Here is a tiny trained network, its code and every weight. The questions are about switching its units off for an input and a class, where a switched-off unit gives its printed mean instead of its output.

import numpy as np


def w(rows, s, z=0):
    codes = np.array(rows[::2]) - 128.0
    scale = np.full(codes.shape[1], s)
    scale[-1] = z or s
    return codes * scale


def norm(h):
    return h / np.sqrt((h * h).mean(-1, keepdims=True) + 1e-5)


def f(y):
    return np.maximum(y, 0)


def log_softmax(a):
    a = a - a.max(-1, keepdims=True)
    return a - np.log(np.exp(a).sum(-1, keepdims=True))


def net(x, mask):
    res = np.array(x, float).reshape(1, 4) / 4 @ E
    u = 0
    for l in range(2):
        y = f(norm(res) @ A[l][:, :-1].T + A[l][:, -1])
        res = res + np.where(mask[u : u + 5], y, B[l][:, -1]) @ B[l][:, :-1]
        u += 5
    return log_softmax(norm(res)[-1] @ U[:, :-1].T + U[:, -1])


A, B = {}, {}
E = w([
[143,200,105,165,140],'x0',
[238,156,175,78,112],'x1',
[96,173,93,40,121],'x2',
[100,151,205,97,254],'x3',
],0.006)
A[0] = w([
[117,3,144,91,131,4],'L0N1',
[150,233,71,199,169,8],'L0N2',
[18,118,83,144,137,76],'L0N3',
[122,242,61,121,143,165],'L0N4',
[102,34,109,17,119,72],'L0N5',
],0.011,0.0036)
B[0] = w([
[113,225,184,247,87,202],'L0N1',
[110,174,190,228,76,208],'L0N2',
[59,33,91,127,144,249],'L0N3',
[85,96,202,65,66,253],'L0N4',
[85,165,209,109,66,248],'L0N5',
],0.011,0.0047)
A[1] = w([
[68,120,208,126,208,103],'L1N1',
[250,182,175,84,103,79],'L1N2',
[112,110,69,132,18,140],'L1N3',
[212,85,117,222,161,1],'L1N4',
[124,102,138,215,174,56],'L1N5',
],0.013,0.0036)
B[1] = w([
[248,153,77,154,123,246],'L1N1',
[25,61,69,188,142,217],'L1N2',
[223,172,134,132,205,255],'L1N3',
[97,152,162,2,107,171],'L1N4',
[78,116,138,37,102,189],'L1N5',
],0.013,0.0073)
U = w([
[99,192,203,240,56,137],'0',
[49,46,31,171,170,136],'1',
[251,184,70,119,181,144],'2',
[93,140,173,14,110,177],'3',
[126,116,171,144,154,2],'4',
],0.011,0.0041)

Each question gives the input, the list of numbers given to net, and the class t.
The units are the neurons (one row each of A and B). Each row of codes is followed by its name. A weight is (code - 128) times the scale printed after its matrix; where a second scale follows, it is the last column's (A, B and U).
mask holds one flag per neuron, layer by layer. A switched-off neuron (its flag False) gives its mean, the last column of its row in B, instead of its output. The means were averaged over made-up inputs and are rounded, as every weight is.
A unit's drop is (log p(t) with every unit on - log p(t) with that unit switched off) / (log p(t) with every unit on - log p(t) with every unit switched off).
The circuit of an input: a set's keep is (log p(t) with only the set's units on - log p(t) with every unit switched off) / (log p(t) with every unit on - log p(t) with every unit switched off). Starting from all 10 units, units are removed one at a time, each time the one whose removal leaves the highest keep (on an exact tie, the one counted first), for as long as the keep stays at least 0.8.
units of the circuit, in order: the units of the circuit, biggest drop first
unit that matters most: the unit with the biggest drop
top k neurons: the k neurons with the biggest drops, biggest first
k most important neurons of layer l: the k neurons of layer l with the biggest drops, biggest first
input [7,3,2,3], class 0: units of the circuit, in order -> L0N2
input [-1,0,-7,5], class 3: units of the circuit, in order -> L0N5, L1N5
input [6,2,-8,-6], class 3: top 2 neurons -> L1N4, L0N5
input [5,-4,3,7], class 2: 2 most important neurons of layer 0 -> L0N5, L0N1
input [2,4,4,4], class 1: top 3 neurons -> L1N2, L0N3, L1N3
input [-4,5,-5,-1], class 1: top 2 neurons -> L1N2, L0N3
input [-6,8,-4,8], class 1: units of the circuit, in order -> L1N2, L0N3, L0N4
input [2,-5,5,2], class 1: 2 most important neurons of layer 1 -> L1N4, L1N5
input [-7,-4,-8,1], class 3: top 4 neurons -> L1N5, L0N4, L0N5, L1N4
input [6,-5,5,5], class 0: 4 most important neurons of layer 0 -> L0N2, L0N4, L0N3, L0N5
input [-2,-3,-4,0], class 3: units of the circuit, in order -> L1N5, L0N5, L1N2
input [-1,-4,-7,2], class 3: top 2 neurons -> L1N5, L0N4
input [2,-5,-6,2], class 3: top 4 neurons -> L1N5, L0N5, L0N4, L1N2
input [-7,8,-4,-7], class 1: top 3 neurons -> L1N2, L0N3, L0N2
input [3,8,8,-3], class 1: units of the circuit, in order -> L1N2
input [4,-2,-5,3], class 3: 3 most important neurons of layer 0 -> L0N5, L0N4, L0N1
input [-8,1,6,-3], class 0: top 2 neurons -> L0N1, L0N5
input [5,6,5,5], class 1: top 3 neurons -> L1N2, L0N3, L0N5
input [3,-3,-2,4], class 2: top 2 neurons -> L1N1, L1N2
input [6,5,1,3], class 0: unit that matters most -> L0N2
input [-3,8,5,7], class 1: top 3 neurons -> L1N2, L0N3, L1N3
input [5,-5,-2,-7], class 2: top 2 neurons -> L1N3, L1N2
input [5,-1,-7,1], class 3: 2 most important neurons of layer 1 -> L1N4, L1N5
input [-4,-1,4,-1], class 0: 2 most important neurons of layer 0 -> L0N5, L0N1
